Here is a tiny trained network, its code and every weight. The questions are about switching its units off for an input and a class, where a switched-off unit gives its printed mean instead of its output.

import numpy as np


def w(rows, s, z=0):
    codes = np.array(rows[::2]) - 128.0
    scale = np.full(codes.shape[1], s)
    scale[-1] = z or s
    return codes * scale


def norm(h):
    return h / np.sqrt((h * h).mean(-1, keepdims=True) + 1e-5)


def f(y):
    return y / 2 * (1 + np.tanh(0.7978845608 * (y + 0.044715 * y**3)))


def log_softmax(a):
    a = a - a.max(-1, keepdims=True)
    return a - np.log(np.exp(a).sum(-1, keepdims=True))


def net(x, mask):
    res = np.array(x, float).reshape(1, 6) / 4 @ E
    u = 0
    for l in range(3):
        y = f(norm(res) @ A[l][:, :-1].T + A[l][:, -1])
        res = res + np.where(mask[u : u + 5], y, B[l][:, -1]) @ B[l][:, :-1]
        u += 5
    return log_softmax(norm(res)[-1] @ U[:, :-1].T + U[:, -1])


A, B = {}, {}
E = w([
[145,162,181,124,142,106,100],'x0',
[168,169,165,69,169,252,131],'x1',
[108,120,86,141,127,142,149],'x2',
[80,100,219,181,242,158,207],'x3',
[141,118,137,108,92,128,147],'x4',
[100,240,29,92,127,56,65],'x5',
],0.0041)
A[0] = w([
[205,65,155,75,149,54,127,250],'0.n0',
[174,172,110,255,139,48,142,150],'0.n1',
[130,86,117,107,79,33,67,155],'0.n2',
[165,56,63,160,59,146,101,106],'0.n3',
[197,81,133,142,90,202,113,128],'0.n4',
],0.0056,0.0013)
B[0] = w([
[115,108,72,145,254,65,162,181],'0.n0',
[100,111,127,174,86,153,184,221],'0.n1',
[44,196,130,145,69,142,231,253],'0.n2',
[163,148,142,133,148,90,174,209],'0.n3',
[191,146,82,195,137,158,153,191],'0.n4',
],0.0066,0.0027)
A[1] = w([
[141,111,173,88,151,156,110,227],'1.n0',
[132,158,90,2,137,160,122,141],'1.n1',
[119,95,139,135,142,149,125,125],'1.n2',
[43,168,113,182,173,138,117,244],'1.n3',
[129,132,134,112,192,98,105,232],'1.n4',
],0.0063,0.0011)
B[1] = w([
[112,219,89,127,192,155,179,153],'1.n0',
[253,36,100,195,176,171,45,187],'1.n1',
[148,158,94,54,88,86,101,135],'1.n2',
[227,112,121,137,79,121,185,251],'1.n3',
[173,89,54,191,54,145,146,148],'1.n4',
],0.0058,0.0033)
A[2] = w([
[109,40,141,199,127,63,215,137],'2.n0',
[78,76,189,95,184,167,144,77],'2.n1',
[44,35,253,172,113,180,121,98],'2.n2',
[172,130,113,131,109,207,227,254],'2.n3',
[90,67,168,170,114,95,149,71],'2.n4',
],0.0058,0.00071)
B[2] = w([
[154,57,159,126,77,56,88,253],'2.n0',
[81,135,72,64,130,151,157,138],'2.n1',
[45,123,93,2,157,151,15,152],'2.n2',
[115,182,179,166,166,125,158,235],'2.n3',
[152,71,150,76,154,113,96,161],'2.n4',
],0.0074,0.0057)
U = w([
[130,56,188,177,72,46,205,255],'0',
[189,167,147,228,193,205,178,152],'1',
[13,203,57,112,41,77,167,103],'2',
[186,141,63,104,90,182,16,47],'3',
[29,1,182,39,163,89,74,54],'4',
[46,139,193,61,219,220,220,73],'5',
],0.0085,0.0017)

Each question gives the input, the list of numbers given to net, and the class t.
The units are the neurons (one row each of A and B). Each row of codes is followed by its name. A weight is (code - 128) times the scale printed after its matrix; where a second scale follows, it is the last column's (A, B and U).
mask holds one flag per neuron, layer by layer. A switched-off neuron (its flag False) gives its mean, the last column of its row in B, instead of its output. The means were averaged over made-up inputs and are rounded, as every weight is.
A unit's drop is (log p(t) with every unit on - log p(t) with that unit switched off) / (log p(t) with every unit on - log p(t) with every unit switched off).
The circuit of an input: a set's keep is (log p(t) with only the set's units on - log p(t) with every unit switched off) / (log p(t) with every unit on - log p(t) with every unit switched off). Starting from the 12 units with the biggest drops (on a tie, the unit counted first), units are removed one at a time, each time the one whose removal leaves the highest keep (on an exact tie, the one counted first), for as long as the keep stays at least 0.8.
circuit, biggest first: the units of the circuit, biggest drop first
k most important neurons: the k neurons with the biggest drops, biggest first
k most important neurons of layer l: the k neurons of layer l with the biggest drops, biggest first
drop of u: that unit's drop, to one decimal
input [-7,-1,6,2,3,-4], class 4: circuit, biggest first : 1.n3, 2.n2, 0.n2
input [-7,1,2,-6,4,-2], class 1: circuit, biggest first : 2.n0, 2.n3, 0.n4
input [-5,1,6,1,0,-3], class 5: circuit, biggest first : 1.n1, 1.n4, 2.n3
input [-4,1,-1,2,-8,8], class 1: circuit, biggest first : 2.n0, 1.n3
input [-6,-5,7,1,-4,-7], class 4: most important neuron : 2.n2
input [8,1,-1,5,-4,-1], class 5: 3 most important neurons : 1.n0, 1.n1, 0.n4
input [2,-8,8,1,-5,-1], class 4: circuit, biggest first : 0.n4, 2.n4
input [-2,0,8,4,1,5], class 0: 2 most important neurons : 1.n0, 0.n4
input [5,1,-3,3,-4,-8], class 5: circuit, biggest first : 2.n1, 1.n1
input [-1,1,6,-1,7,2], class 3: 2 most important neurons of layer 1 : 1.n1, 1.n0
input [-8,0,-2,5,2,-6], class 4: 2 most important neurons : 2.n2, 2.n0
input [7,1,-8,1,5,-8], class 5: 3 most important neurons of layer 1 : 1.n0, 1.n3, 1.n1
input [-7,6,6,5,1,8], class 1: 2 most important neurons of layer 1 : 1.n1, 1.n3
input [4,-5,-2,6,4,-3], class 4: most important neuron of layer 2 : 2.n2
input [6,6,3,-6,-6,0], class 1: 2 most important neurons : 2.n0, 2.n2
input [-7,4,-4,-6,-2,-1], class 1: 2 most important neurons of layer 0 : 0.n4, 0.n3
input [-7,-7,-3,3,3,-1], class 4: 2 most important neurons of layer 1 : 1.n0, 1.n4
input [-8,6,1,6,8,5], class 1: drop of 1.n1 : 0.6
input [-3,4,0,-3,3,-5], class 1: drop of 1.n3 : 0.0
input [-4,6,5,-5,4,-2], class 1: drop of 2.n3 : 0.1
input [8,8,-4,-8,5,-7], class 1: most important neuron of layer 1 : 1.n0
input [3,-8,4,8,-2,-1], class 4: 2 most important neurons of layer 2 : 2.n2, 2.n4
